Below is a small trained network, with its code and all its weights. Each question gives an input and a target symbol and asks what happens when units are switched off, that is, made to give their printed mean instead of their output.

import numpy as np


def w(rows, s, z=0):
    codes = np.array(rows[::2]) - 128.0
    scale = np.full(codes.shape[1], s)
    scale[-1] = z or s
    return codes * scale


def f(y):
    return np.maximum(y, 0)


def softmax(a):
    e = np.exp(a - a.max(-1, keepdims=True))
    return e / e.sum(-1, keepdims=True)


def log_softmax(a):
    a = a - a.max(-1, keepdims=True)
    return a - np.log(np.exp(a).sum(-1, keepdims=True))


def net(x, mask):
    ids = ['αγδημτφψ'.index(c) for c in x.split()]
    T = len(ids)
    res = E[ids] + P[:T]
    q, k, v = (res @ M[0].T for M in (Q, K, V))
    z = softmax(np.where(np.tri(T) > 0, q @ k.T / 3**0.5, -1e9)) @ v
    res = res + np.where(mask[0], z, O[0][:, -1]) @ O[0][:, :-1]
    y = f(res @ A[0][:, :-1].T + A[0][:, -1])
    res = res + np.where(mask[1:9], y, B[0][:, -1]) @ B[0][:, :-1]
    return log_softmax(res[-1] @ U[:, :-1].T + U[:, -1])


Q, K, V, O, A, B = {}, {}, {}, {}, {}, {}
E = w([
[146,146,168,191,236],'α',
[214,207,55,108,171],'γ',
[37,62,244,126,239],'δ',
[245,128,55,126,73],'η',
[92,88,69,64,249],'μ',
[211,44,103,191,153],'τ',
[102,106,154,157,81],'φ',
[51,230,121,136,68],'ψ',
],0.013)
P = w([
[168,227,157,120,246],'0',
[86,105,109,147,69],'1',
[151,145,189,144,145],'2',
[103,106,103,140,62],'3',
[160,129,174,149,158],'4',
[118,95,110,117,62],'5',
[167,127,171,141,159],'6',
[65,124,105,152,88],'7',
[180,133,175,140,149],'8',
[99,111,107,140,72],'9',
[169,128,169,137,168],'10',
[82,104,109,132,105],'11',
[177,130,171,130,171],'12',
[99,109,108,136,73],'13',
],0.013)
Q[0] = w([
[254,164,228,144,222],'h1',
[88,33,250,174,85],'h1',
[117,131,140,196,161],'h1',
],0.0067)
K[0] = w([
[153,172,141,103,255],'h1',
[164,79,149,99,139],'h1',
[169,121,66,108,161],'h1',
],0.0099)
V[0] = w([
[228,160,30,44,140],'h1',
[38,168,2,91,111],'h1',
[65,156,12,84,149],'h1',
],0.0072)
O[0] = w([
[215,84,250,123,154,253],'h1',
[226,84,68,2,18,110],'h1',
[197,94,112,66,91,182],'h1',
],0.0073,0.0027)
A[0] = w([
[156,142,126,118,144,81],'n1',
[177,1,93,47,205,151],'n2',
[182,226,54,10,70,177],'n3',
[118,5,63,115,80,99],'n4',
[106,40,64,158,42,189],'n5',
[20,117,151,107,55,143],'n6',
[192,152,197,75,167,34],'n7',
[63,225,139,203,168,253],'n8',
],0.0087,0.0024)
B[0] = w([
[117,81,180,90,129,153],'n1',
[52,155,71,139,101,234],'n2',
[162,42,30,86,131,254],'n3',
[51,240,117,195,189,184],'n4',
[95,248,199,201,93,194],'n5',
[94,27,196,67,45,176],'n6',
[71,65,169,146,3,212],'n7',
[167,122,90,106,186,234],'n8',
],0.0076,0.0084)
U = w([
[125,245,131,254,124,118],'α',
[90,21,223,77,68,122],'γ',
[51,248,51,107,184,1],'δ',
[77,241,242,131,40,95],'η',
[76,94,127,54,4,56],'μ',
[179,137,165,161,161,147],'τ',
[171,245,74,192,95,216],'φ',
[196,49,20,81,163,235],'ψ',
],0.0063,0.002)

Each question gives the input, a string of symbols that net reads in full, and the target symbol t.
The units are the heads (3 rows each of Q, K, V and O) and the neurons (one row each of A and B). Each row of codes is followed by its name. A weight is (code - 128) times the scale printed after its matrix; where a second scale follows, it is the last column's (O, A, B and U).
mask holds one flag per unit, heads first, then neurons. A switched-off unit (its flag False) gives its mean, the last column of its rows in O or B, instead of its output. The means were averaged over made-up inputs and are rounded, as every weight is.
A unit's drop is (log p(t) with every unit on - log p(t) with that unit switched off) / (log p(t) with every unit on - log p(t) with every unit switched off).
The circuit of an input: a set's keep is (log p(t) with only the set's units on - log p(t) with every unit switched off) / (log p(t) with every unit on - log p(t) with every unit switched off). Starting from all 9 units, units are removed one at a time, each time the one whose removal leaves the highest keep (on an exact tie, the one counted first), for as long as the keep stays at least 0.8.
units of the circuit, in order: the units of the circuit, biggest drop first
k most important neurons: the k neurons with the biggest drops, biggest first
drop of u: that unit's drop, to one decimal
input μ μ γ φ μ φ τ ψ μ, target μ: units of the circuit, in order -> (n2, h1, n7)
input ψ φ ψ ψ τ η, target φ: 3 most important neurons -> (n5, n4, n3)
input α δ η, target α: units of the circuit, in order -> (h1)
input μ μ η ψ γ μ γ ψ, target μ: 3 most important neurons -> (n3, n6, n5)
input τ ψ η γ γ η γ α, target τ: units of the circuit, in order -> (h1, n2, n8)
input ψ μ μ ψ ψ, target ψ: 2 most important neurons -> (n3, n7)
input μ ψ μ, target μ: 2 most important neurons -> (n2, n7)
input μ ψ γ φ φ ψ γ ψ, target μ: 2 most important neurons -> (n6, n3)
input μ η μ γ γ η ψ μ γ ψ η, target μ: units of the circuit, in order -> (n7, h1, n2)
input δ γ μ δ ψ γ γ δ δ α γ, target δ: 4 most important neurons -> (n3, n8, n7, n6)
input δ α δ ψ ψ, target δ: 3 most important neurons -> (n8, n7, n3)
input μ δ γ δ η μ η, target μ: 3 most important neurons -> (n7, n8, n2)
input γ γ η τ μ μ δ τ μ, target γ: 3 most important neurons -> (n7, n4, n5)
input μ η γ μ, target δ: 2 most important neurons -> (n4, n2)
input γ δ ψ μ φ γ δ γ γ δ α γ γ, target γ: most important neuron -> (n7)
input τ γ γ γ η φ, target η: 2 most important neurons -> (n5, n3)
input γ η δ φ μ ψ γ, target γ: drop of n7 -> 0.4
input τ φ δ μ τ τ γ μ φ γ δ τ η τ, target α: drop of n3 -> 0.1
input μ γ τ φ γ δ φ α γ ψ γ, target μ: drop of n7 -> 0.8
